What can hang from each mark
T: D L R Z
P: A
W: P S
L: P
G: D R X
S: Z
D: Z
K: H L X
H: G L T
R: D
X: D R
Z: H K R S T U W
A: H P R X
U: D K Z

Each row was made from one small tree. Brackets hold a mark, then the marks that hang from it, in alphabetical order. Every link used is in the known rows. Write each row's tree.
Each row is shifted at random along 3 fixed directions that mean nothing.
Known rows
{X {D {Z K S T W}} R}: [ 141  -27  217  -23  126   51   32   53  132 -327  -45 -155   28  198
  -45   73  -95  231   70   19  246  188   63   37  -42   85 -278  -74
  250 -143  267  195 -133 -103  109  173  213  -10  127 -130  -89 -161
  -45  176 -111  168  172   87  -72]
{L {P {A {H T}}}}: [-313   90   42 -212 -122  122 -129  503   20  -49 -308 -134  109  279
  -95  159   44  -22   18  383  243  199  165  -43  -13  166 -388 -224
  125   -7    7  106 -388  -56  259   86   21  218  109 -122 -104 -211
   74  188 -241  103  173   69  183]
{H {G D R} L {T {Z S U}}}: [-179  172   41  -20   32  102 -175  -56  251  139 -121   21  103   79
 -104  -22   34   24 -115  273  170  121 -273  -53   37 -162   63  116
   64   23  292   94 -295   82  144  225  -73  -69  -30 -448    3  -36
   30 -100  -42  129  247 -287  -15]
{A H P R {X {D {Z S}}}}: [ 128  -71 -140   62  439  131  -96   34 -120 -229  176 -203  -85  -18
  252   87 -130  275  -16 -347  -82  -62 -202  -41   78  170  -39  -22
  -11 -173  157   -7  255   61 -127 -322  -49  -16   28   41  -68 -117
  195  196  113 -252 -376 -146   80]
{H {T L Z}}: [-301  218  228   58   37  259  -34   31   51   89 -165  -72  272  219
 -256 -280 -130   54 -204  312  138   48  -15   68   12  -29  219  -17
  -63  -40  256 -102 -276  189  306   30 -124  -17 -210 -356   29 -134
 -181 -196 -291  -54  -12 -390  -93]
{D {Z S T {W P}}}: [-199  167  261  -70   52   84  -78   33  199 -246 -111 -187   90  368
 -190  135 -131  226   85  196   31  171  267   17   20   86 -353 -113
  112 -175   65   28 -269  -25  184  296  117   71   69 -262 -171 -242
 -158  -12 -236  386  182 -140  -75]
{S {Z R {U {K L}}}}: [  87 -127   59  232  149  292  118  122  -98   62 -312   -8   75  -90
 -230 -329 -171  -83  -64  337  165   49  106   42 -138    8   94  -41
   38   23  278  -47 -225   75  -13 -165  -70 -140   51 -144 -144  -88
 -202  -43 -104  -20 -123   48  -33]
{Z {K H} {T L} U}: [ -73   22  215 -116  113  -18   10   97  107 -175    5  -41   74  251
  -75   70  -62   42  -52  231  107  108  223   64  -46   30 -210 -189
  112   53   45   50  -35 -204   52   87  236  -18   67 -240 -144  -13
   75  -19  -44  192  128  -69   52]
{G {D {Z S T}} R X}: [ -90  -39  139   59  -44  102  -78  -20   53  -29  -81  -55 -155  -80
   23  191 -202   22  277   67  245  254   51   21 -123  108 -331 -298
  394 -103  172  151 -283 -167   33   29  -16  119  231  109 -162   19
  -42  232   46   65 -179  211   38]
{P {A H {R {D {Z {K L} S}}}}}: [  62  -88  -81  131  189  200   -1  323 -259 -111 -196 -182 -238   -9
   81   -2 -187   10  -28   78  144   46  -36  -35  -82   72  -64  -51
   23  -49  221   63 -103 -279 -123 -321   42  -63  369   11 -181 -144
  303  235   -5 -126 -328   84  188]
{Z R S U W}: [  58 -119   83   39  381  140  117 -164   91  -90  -50  -84  -23   29
   70  -23  -47  200    6    8   79   27  -68   40   62  -14 -132   23
  142 -135   29   23 -204   85   99   -6   27 -106 -121 -217 -122 -127
 -100   59 -117  124  122 -134    2]
{A P {R {D Z}} X}: [-106  167   54  -20  101  146  -39    8  -37  -20 -264 -342  194  243
 -352  -86 -175  174 -152  255  166  109   37  162  -16  126   -5  -27
  -87 -101  184   12  -81  386  201  -46 -124   33   52 -201   61 -344
 -126  -28 -242 -125 -344 -131   27]
{R {D {Z {T {L P}} W}}}: [ -24  -40   42  132   81  252   73 -124 -124 -243  -70 -100  -40  -26
   52  -99 -340  474  -83  -35  -92  129  -17  118  157  147  212 -204
  -66  -15  126   47  -56  -26   -8 -124   18  -84  163   -5  -93  -58
  -77   86  -71   64 -184  -67  -22]
{W P {S {Z {K H} R T}}}: [ 135  134  171 -130  288  172 -145   -4   -2 -141  198 -175  212  172
   -5  214   -4  184   46   19  -44    3   84   29  -16    0  -99 -113
   31   -4  198  -15 -150   33   18   76  143 -192   42 -270 -282 -121
  -86  -94 -106  -23  152 -192 -163]
{R {D {Z {H L} K S T W}}}: [ 221  -33  109  184  211  155  123  -71 -170 -180   52 -152 -162  147
   48 -128 -175  255 -133   18 -334   62 -128   23   39   28  164  -66
   88 -153  342  130  -73 -132   61  -67   39 -113  199  -95  -32  -26
   70    1  -84  159  143 -159   -3]
{P {A {H G} R X}}: [-192 -136  -73  -94   -4   82 -110  438 -165   85 -410 -154   72  111
  -27   49  -34 -175   67  347  222   28   36  -77 -108  149 -344 -117
   91   20   58  101 -177 -164  191  -80 -106  292   24   15 -120 -227
  195  185   -2 -166 -133  121  119]
{S {Z H T}}: [ 298  -56   98  114  335  145 -133   47 -113 -203  233 -165   55  -18
  107  122  -68  251   10 -374 -288  -90 -172    3  102  114  192 -135
   98 -151  199   89  207  -15  114 -273    8 -101 -190   32   16   69
  -56  -54  -27 -275   19 -188  -59]
{G R {X {D {Z H}}}}: [ 235  328  268 -206  205 -153 -429  221  254 -184  362 -193   53  224
  -55  206  168  198  115 -360  182   34 -115  102   21   90 -220 -221
  260 -218   17  220  293    4  181   42  197   91 -150  -32   32    4
  110  103  172  -45  -87 -139   13]
{H G {L {P {A {X D R}}}}}: [-231  117  -70 -112    1  283  -82  288   77   87 -278 -243  189  119
 -137 -257   37  183 -156  387  282  135 -190   56    6  -25  121   33
  -58   99  234  238 -323  164  329   30 -207  128  -30 -293   37 -272
 -107  119  -53 -105  113   83  -90]
{G R {X {D Z}}}: [  35  149  191  -16  104   -1 -269  144   98  -38  108 -142   14  -26
  -59   89  -57  132  121 -106  278   60  -55   66  -51  135 -141 -224
  268 -101  110  195   -3  -53   74  -32   56   91  -22   70    9  -13
  -39  213  101 -145 -248   76  -25]
{X {D {Z {K L}}} R}: [ 236  186  178   95  487  301  -53  -21  110  -88   63 -203  101   20
 -169 -225  -33  252 -232 -146   13  -96 -264  151   -4 -137  569  144
 -103 -122  432   86   79  150  127 -274  -17 -273 -204 -265  169  -40
 -130 -145   -6 -267 -144 -216 -196]
{W {P {A R X}} {S {Z H}}}: [-124  164   30 -194  165  129 -247  256  -47  -72   89 -338  148  243
  -29  141   45  120   -9   -5   26  116  -53  101   40   53 -204  -41
  -49   -9   37  -73  -41  153  257  -36 -106   80  -15 -115 -284 -284
    5  127  -90 -118  -41 -143  -40]
{W {P {A H R X}}}: [-184 -413 -192  106   58  195  -30  336 -381   99 -230 -121 -152 -248
  272  133 -250  -12  126  124  -20   86   83  -59  -28  260 -272 -233
  109  153    9   -4 -227 -441 -107 -339 -191  154  257  351 -285  -94
  187  394   89 -273 -184  241  205]
{U D {K H L}}: [-114 -215  134  127    9  228   80  446 -136  172 -333  -64  -58  -26
 -144 -500 -279 -105  -81  589   30   50  479   -3 -344   95   70 -288
  240  -80  203  154 -383 -275    8 -126  -26   -8  279  126  -97  -42
 -140  -80   48   60  -47   87  109]
{U D {Z W}}: [  47  -45  235    5  163 -225 -340  197   87 -263  272 -131   37  165
 -112  188  -97  343   30 -316  109   42   57   27   83  224 -183 -152
  234 -253  -48  222  295 -160  192   86  283   16   -4   54  -89  -91
   27   89  114    7   -9  -63   90]
{P {A H {R {D {Z {U K}}}} X}}: [  55  121  -47  -34  153 -185 -149  239  -29 -163   38 -270   17  254
 -203  247    3  117  -92  -98  281  118 -179   24   52  124 -264    6
  -63 -112  -60   57  489   -1   15 -140  130   58  115  -68 -105 -162
  417  192   64 -157 -181  -27  221]
{X {D {Z H K}} R}: [ 208 -194  122   55  154  293  195  220 -168  -37 -344 -222  -34 -136
  -30 -425 -216  -81   -2  264   62   92  113  188 -193  101  146 -134
  159   43  486  103 -334  -31   31 -152  -51  -52   98  135  -36  -71
 -203  158 -168 -149  -68  178 -144]
{H {G R X} L}: [  -8 -227    0  282   64   87 -269  121 -187  172   32  110  -86 -354
  239   48 -122   53   81  -87 -127 -131 -243 -121  -16   85   18 -193
  253   87  142  214 -140 -290  -25 -189 -147   65    6  103  -26  198
  137  163  319 -297 -208   62   89]
{W {P A} {S Z}}: [-287   31   64   44  145  249 -112  260  -86   -6  -33 -317   88  -32
  -18  -22 -201  129  -18  144  -17   35   55   73   14   72   14  -83
  -34   61  133  -37 -340  106  143  -65 -113  -40   75  -37 -256 -178
 -206  168 -207 -150  -46   -4 -136]
{H {G D R} {L {P A}} T}: [-212 -270 -179   67 -258  266 -137  396 -175  189 -436   81 -139 -347
  240    9 -167   23  137  433  105  278  -41 -106  -21  112 -136 -327
  260  311  217  298 -586 -415   57  -27 -131  128  409  133 -212   24
   58  350   80   -6   71  365  241]
{Z {H G L} {T D} W}: [-151 -377   64   63 -188  309  292  344 -210  165 -605   24  -47 -143
   79 -498 -329  -97  -96  734 -227   46  246   39 -165  149  102 -237
  238   92  349  170 -659 -231  196   13 -207  134  298  152  -38  -27
 -209   29  -63  253  327  182 -112]
{D {Z S {T L} U {W P}}}: [-353   56  215  -51 -118    7   -2   53  229 -333 -173  -35   -1  319
 -111   71 -229  170   90  299  217  295  403   63   25  109 -595 -170
   96    2  -59  -32 -232 -153   42  381  199  110  265 -263 -380 -221
  -35  164 -201  620  108   -4   -4]
{X {R {D {Z S T {U K}}}}}: [ 133  -74   40  238  176  131  182 -152   15 -229  -88 -199  -35  -59
  -65  -45 -249  245  -71  -41  127  134 -129   23  -12   36    4   39
   51 -129  255  113   32  188  -77  -86   30 -198  175 -158  -66  -36
   32   71 -143 -159    0    6   20]
{H G {L P} {T {Z K}}}: [ -50 -182 -111  247    6  110 -176  102 -302    1    0  143   86 -134
  126   56 -119  176  -52   17 -275   -3 -271 -187  195    8  227  -81
  -14  218  320  145 -146 -321 -107  -46   34  -81   49 -135  -73  141
   93   95   89 -210  -14 -116   25]
{Z R T {U K}}: [  -1 -391   53  177  -13  256  388   65 -191   63 -504    8  -10 -155
  -60 -245 -325 -140  101  619  159  247  276  -22 -173  141 -238 -225
  253  103  228   98 -513  -86  -36  -60  -52   33  237   63 -215  -69
 -174  149 -219   13  126  303   93]
{D {Z {W P}}}: [ 108 -104   70  244  468  190 -129 -138 -109 -131  208 -134  -48 -218
  140   83 -223  456  -21 -443 -464 -152 -187   36  212   74  370  -58
  -55  -75  100  -35  168 -146  -64 -268  -16 -215 -160   74  -49  116
  -95    5  100 -193 -149 -260  -97]
{S {Z R {U {K {H {L P}}}} W}}: [ 253 -248  -69  151  177  179  -63  100 -175 -109   21   91  -29 -187
  124  -49  -50  222   -1  -60  -36   18  -26  -44   32  151   -7 -154
  111  102   52  -43   20 -216 -247 -125   72 -157  124  -39 -257   70
    5  100  207  118   52   23   85]
{Z {K {H G}} {R D} S U W}: [ 101 -224   15  -84   59 -144   13  163   -5 -117 -195  -68  -46  113
   62   56  -49   64  108  278  217   54  231  -47  -71   44 -516 -222
  289    8   38  247 -231 -285  -82  342  354  -38  325 -150 -243 -135
  132  162    6  313  161   91   82]
{H {G {D {Z U}}} L}: [-110 -475 -144  401    4  -13 -118  186 -237  -18 -171  110 -294 -469
  274  -34 -381   -4  130   22  -60    5  -41  -54   -3  136  -95 -252
  249  194  173  270   -3 -566 -226 -130   26   68  344  275 -262  125
   54  379  170   -1 -290  389   51]
{T D {L P} Z}: [-316   -6   81  -21  -54  106   -6  189  -13  -18 -103  -91  132   -9
  -41 -277 -279  191 -126  198  168   70  125  246   91   92  200 -101
 -105  107  119  -93 -262   12   34  -97   -5  -80   72  -74 -133  -91
 -195   70  -17    0 -143 -103 -139]
{H {G {D Z}} T}: [ -56   31   27  165  250  307  -21  -46  -69  103 -242 -100   54 -171
  -71 -154 -207   95  -78  107 -206  -52 -256   -5   17  -87  485  -47
    8  -31  435  120 -116  101  191 -116 -151  -91 -134 -106  107   53
 -203 -153 -129 -238 -167 -177 -160]
{L {P {A {H G} R}}}: [  94  -62 -152 -132  381  202 -175  276 -122 -120  -55 -167   44  -74
  206  200   37  190  -12 -189  -96 -106 -305  -75  161   57  163   28
 -123   55   36   56   42   12   -2 -326  -34  -27 -177  -98   -9  -18
  240   56  137 -385 -111 -185  126]
{U {D {Z H T W}} {K L X}}: [ 217 -214  143  222  162  202   66  184 -196 -152  -36   56  -64  -12
  -40 -243 -239  257   -8   37 -308  145  118  -98 -124   73  187 -333
  280 -259  142  130  139 -367    2 -181   55  -18  197  184 -105  156
   -1  -38  251  100  -24  -76   84]
{X {D {Z {U K}}} R}: [ 118 -147   74  170  199  106   92  119   20 -128 -141 -155    1 -187
  -71 -231 -218   95  -49   39  214   84  -24   92  -80   97   53  -32
  110    7  262  113   31   54  -81 -127   34  -98   63   33  -53  -15
  -95  180  -35 -182  -81  149  -43]
{T L R {Z H S U}}: [-106  -67  109  -37   61  165   44  178   49  -49 -204  -55   58   63
   26 -446 -136  -67  -42  293  258  157  209  150  -55   35 -196  -77
   99   41   61 -182 -302   14   26   63   13   18   26 -250 -284 -117
  -53   78 -173  173   27 -259  -15]

Write each row's tree
[  58 -253  109   36   80  210  152  201  -94 -102 -304   33  -79  169
   62 -186 -109  -19   42  373 -324   65  209 -112  -91  -32 -101 -207
  213  -74  311  165 -420 -309  128  117   86   48  171  -80 -112   -7
    8  -37   14  317  229  -36   -3]
{Z {H G} {K L} S T W}
[ -34   46   72  176  189  279  197 -166 -257 -136 -184 -141   20   22
  -40 -165 -347  143 -107  242  123  184  -90   44 -100  -33  165  -62
   39  -24  331  -85 -201   41  -12 -178  -78  -82  218 -239 -105 -148
  -36    3 -129 -167 -368 -146   -7]
{A {R {D {Z {K X} S {T L}}}}}
[-143 -306  -89  201 -176   76 -147  319 -159  -29 -126   93   25 -212
  220   73 -233  141  -41  -53   56  -52  -26  -93    0  202 -242 -313
  168  106  127  161  -71  -25  -48   -3  -59   51  325   57  -63  107
  359  190  121 -190 -227   -3  210]
{A {H {G {X {R D}}} {T L}} P}
[ 122  -76   72  160   66  -75  -90  274 -137 -154  -32  -38   25  -88
    9 -305 -222  110  -71   41  153  163  105  119  -85  102 -155 -308
  201   10  -26  -57  253 -160  -90  -59  155   10  277  -34 -274   34
  132  151  109   -9 -249 -117  145]
{T L {R {D {Z H {U {K X}}}}}}
[ 157 -253   -8  233  372 -128  -41   38  -91 -234  417  -14  -25 -205
  253  224 -179  387    3 -344 -151   64 -220 -167  112   81   29 -265
  310  -75    4  236  389 -321 -141 -215  180  -51   90  150  -35  218
  102  217  305 -292   59   26  134]
{Z T {U {K {X D}}}}
[ -90  -37  -16   97   12  170 -277  232  -99   26  -58   94   95  -98
  161    4  -32  194  -91  114   49  104  -75  -48   73  109 -107 -161
  196  109   59  110 -263 -162  128  -64  -67   66   77 -205 -112  -64
  -10  124  -68  -73   74  -93  188]
{H {L P} {T R}}
[ -27  -49   47  -56   90  -16 -113  216   48  -74 -146  -13   98   97
   27   56   41   10  -19  122 -130    7  -38  -85   52    4 -173 -147
  166   -7  109  220  -43  -34  205  144   87   70  -85 -167  -12   18
   60    5 -114   16  191 -127   56]
{Z {H G T} U}
[ -48 -178  145   45   80  201   47  380  -77   97 -284 -151  128 -122
  -44 -373 -160  -61  -24  414  280   70  253   -1 -362  122  -51 -323
  404  -64  220   73 -345 -130   48  -33  -76   77  168   73  -28  -67
 -215   49   74 -157   27  132    1]
{U {K H {X D R}}}
[  12 -272   63   -7   58  -77  156  220 -124   -7  -84  -95   -4  -83
  -15 -155 -206  -32  -63  168  -59   67  105  186   34   80   91 -106
   89  113  209   17 -131 -215  -89  -88  137 -136  145  136 -106   96
  -53  180   16  -18  110   41 -105]
{T D {Z H K U}}
[ 120 -185   13  136  201  165   23  195 -120   40   50  -66  -93 -134
  204 -264  -50    3  -66   38 -121  -61 -250  -28  -89  -81  152  -30
  219   53  432  225 -250  -41   39  -61 -109  -25   50  -87   35   95
   75   97  167 -172   53  -36  -78]
{Z {H {G {X D R}} L} K S}
[ 115  -59   99  130  340   53 -104  -49  -46 -197  308 -130   19 -192
  122  176 -212  414  -65 -466 -176  -94 -286   24  192  149  343  -66
   61 -168  181  113  318  -36  110 -319   67 -188  -43   67   20  117
  -48    8  133 -416  -44  -80  -86]
{U {Z {T D}}}
[ 181 -244  -78  202  461   90   44 -161 -158  -93  199 -152  -77 -302
  272   84 -112  305 -104 -319  -65  -76 -285  -20  -21  -51  206  -77
  197  -78  131   53   80 -145 -217 -253   31 -309  123  -67  -28  150
  100  118  192 -378  -98 -102   31]
{Z {K H {X {R D}}} S U}
[  58  134  179 -116  305   50 -433   71  128  -87  363    9  251  118
  173  177  165  370  -90 -343  -23 -104 -168  -95  124   39  -81 -134
  208 -210 -100  -25  161 -104  170  114  157  -60 -189 -256 -140   32
  100  -66   84  -52  222 -536    1]
{K {H {T R {Z {W S}}}}}
[ -53  -98  -15  300  -94   18  -86  235 -195  -15 -114   28 -119 -110
   12  -79 -214   59 -107  207   35   67   50 -131  -99  163 -149 -273
  227   23  153  195   55 -338 -134  -13   79  -11  424   14 -153   50
  153  152  -16   36  -37  129  205]
{R {D {Z {U {K {H L T}}}}}}
[ 105   77  188   58  166    1 -132  168  -38   20   43 -202  154  184
 -146 -126   31  100 -252  102   42   13 -152  147 -108  -51  126  -53
  170  -94  240  116  -91   38  253  -37  -55  -53   43 -262  103 -112
   29  -89   -4 -116  124 -202   33]
{Z {H L} {K {X {R D}}}}
[ -31 -287  -54  249  -34  156   61  133 -160 -251 -197  125 -144 -150
   49   22 -292  148  116  112  -60  230  181  -99   25  158 -168 -294
  116   75   91  129  -41 -377 -264 -146  133    5  358  116 -288   90
   22  277   88  106 -177  313  145]
{D {Z T {U {K {L P}}}}}
[ 328 -279  -46   60  200   21   28  175 -265  -74 -112  -25  111 -152
  -34 -120 -117   22   77  106    5   74  -19    3  -85  -10   52 -145
  190   79  226  153   23 -128 -111  -39  141 -136   67  -12 -173   59
  -31   95   83 -152  -93   19  -76]
{S {Z {H G} {K X} R {U D}}}
